Here is a tiny trained network, its code and every weight. The questions are about switching its units off for an input and a class, where a switched-off unit gives its printed mean instead of its output.

import numpy as np


def w(rows, s, z=0):
    codes = np.array(rows[::2]) - 128.0
    scale = np.full(codes.shape[1], s)
    scale[-1] = z or s
    return codes * scale


def f(y):
    return np.maximum(y, 0)


def log_softmax(a):
    a = a - a.max(-1, keepdims=True)
    return a - np.log(np.exp(a).sum(-1, keepdims=True))


def net(x, mask):
    res = np.array(x, float).reshape(1, 6) / 4 @ E
    y = f(res @ A[0][:, :-1].T + A[0][:, -1])
    res = res + np.where(mask, y, B[0][:, -1]) @ B[0][:, :-1]
    return log_softmax(res[-1] @ U[:, :-1].T + U[:, -1])


A, B = {}, {}
E = w([
[159,222,197,153,166,171],'x0',
[85,124,64,129,125,244],'x1',
[80,104,255,64,128,155],'x2',
[146,86,174,205,21,137],'x3',
[19,224,116,165,61,138],'x4',
[137,141,134,36,66,75],'x5',
],0.0075)
A[0] = w([
[179,160,50,184,108,154,201],'n1',
[134,55,113,102,64,63,155],'n2',
[9,221,140,123,107,159,142],'n3',
[162,144,243,158,104,137,187],'n4',
[212,140,74,137,195,73,180],'n5',
[132,45,149,63,236,169,190],'n6',
[87,188,74,168,99,216,217],'n7',
[171,141,164,22,157,137,153],'n8',
[122,93,90,194,158,222,184],'n9',
[206,152,225,196,128,132,205],'n10',
[55,212,107,140,139,125,183],'n11',
[144,69,82,193,152,218,193],'n12',
[151,93,67,171,109,202,156],'n13',
[198,129,80,189,197,40,149],'n14',
[38,194,197,138,105,160,253],'n15',
[166,136,148,13,138,112,155],'n16',
[33,211,130,86,127,155,179],'n17',
[137,133,67,164,75,194,123],'n18',
[122,63,175,105,62,82,223],'n19',
[182,150,54,183,144,95,190],'n20',
[186,84,99,91,209,76,254],'n21',
[150,134,127,8,146,119,134],'n22',
[132,89,86,117,51,72,188],'n23',
[125,67,146,90,49,90,149],'n24',
[81,75,130,106,2,88,178],'n25',
],0.008,0.0038)
B[0] = w([
[128,138,57,212,160,111,201],'n1',
[177,68,72,83,60,91,202],'n2',
[63,187,145,116,59,145,211],'n3',
[176,139,241,192,98,136,202],'n4',
[117,156,114,111,188,59,225],'n5',
[130,81,165,1,211,219,238],'n6',
[49,170,84,209,120,212,213],'n7',
[224,185,153,64,158,186,201],'n8',
[53,59,125,190,187,193,199],'n9',
[182,132,236,213,134,90,210],'n10',
[17,187,112,102,86,108,197],'n11',
[98,47,118,168,194,165,204],'n12',
[123,91,71,183,159,168,185],'n13',
[103,129,130,119,170,35,218],'n14',
[90,166,175,140,53,148,226],'n15',
[241,173,122,65,141,158,201],'n16',
[74,188,128,79,61,149,204],'n17',
[151,122,68,203,142,174,174],'n18',
[201,76,136,108,56,124,212],'n19',
[101,133,77,164,162,62,207],'n20',
[142,139,117,52,195,88,254],'n21',
[202,189,94,35,152,157,198],'n22',
[159,88,37,135,50,72,199],'n23',
[209,65,94,100,30,133,192],'n24',
[148,100,92,132,17,130,210],'n25',
],0.0071,0.0089)
U = w([
[141,106,165,148,200,116,8],'0',
[173,132,244,186,112,107,241],'1',
[81,51,139,95,182,164,133],'2',
[112,154,87,132,176,2,187],'3',
[189,175,125,56,169,150,177],'4',
[105,123,67,219,148,170,50],'5',
[167,65,82,114,50,88,113],'6',
[56,221,141,128,71,139,113],'7',
],0.0092,0.0017)

Each question gives the input, the list of numbers given to net, and the class t.
The units are the neurons (one row each of A and B). Each row of codes is followed by its name. A weight is (code - 128) times the scale printed after its matrix; where a second scale follows, it is the last column's (A, B and U).
mask holds one flag per neuron, in row order. A switched-off neuron (its flag False) gives its mean, the last column of its row in B, instead of its output. The means were averaged over made-up inputs and are rounded, as every weight is.
A unit's drop is (log p(t) with every unit on - log p(t) with that unit switched off) / (log p(t) with every unit on - log p(t) with every unit switched off).
The circuit of an input: a set's keep is (log p(t) with only the set's units on - log p(t) with every unit switched off) / (log p(t) with every unit on - log p(t) with every unit switched off). Starting from the 12 units with the biggest drops (on a tie, the unit counted first), units are removed one at a time, each time the one whose removal leaves the highest keep (on an exact tie, the one counted first), for as long as the keep stays at least 0.8.
units of the circuit, in order: the units of the circuit, biggest drop first
k most important neurons: the k neurons with the biggest drops, biggest first
drop of u: that unit's drop, to one decimal
input [7,-5,-3,3,-5,6], class 1: units of the circuit, in order -> n10
input [-1,-3,-8,5,1,0], class 3: units of the circuit, in order -> n14, n20
input [-6,2,-7,-4,-1,7], class 3: units of the circuit, in order -> n5, n20
input [6,8,5,5,-6,0], class 1: 2 most important neurons -> n4, n10
input [-1,-2,-3,-2,-2,-8], class 3: 2 most important neurons -> n14, n5
input [-5,3,-1,3,6,-1], class 5: units of the circuit, in order -> n18, n7
input [4,5,-1,-8,3,-5], class 7: 2 most important neurons -> n17, n11
input [1,-7,8,3,-6,6], class 4: 4 most important neurons -> n8, n16, n22, n6
input [0,2,4,6,-7,-3], class 1: 2 most important neurons -> n10, n4
input [-1,1,-6,4,6,4], class 5: drop of n18 -> 0.5
input [0,-6,-7,-1,-4,-8], class 3: drop of n16 -> 0.0
input [-3,-4,5,4,4,-7], class 1: drop of n4 -> 0.1
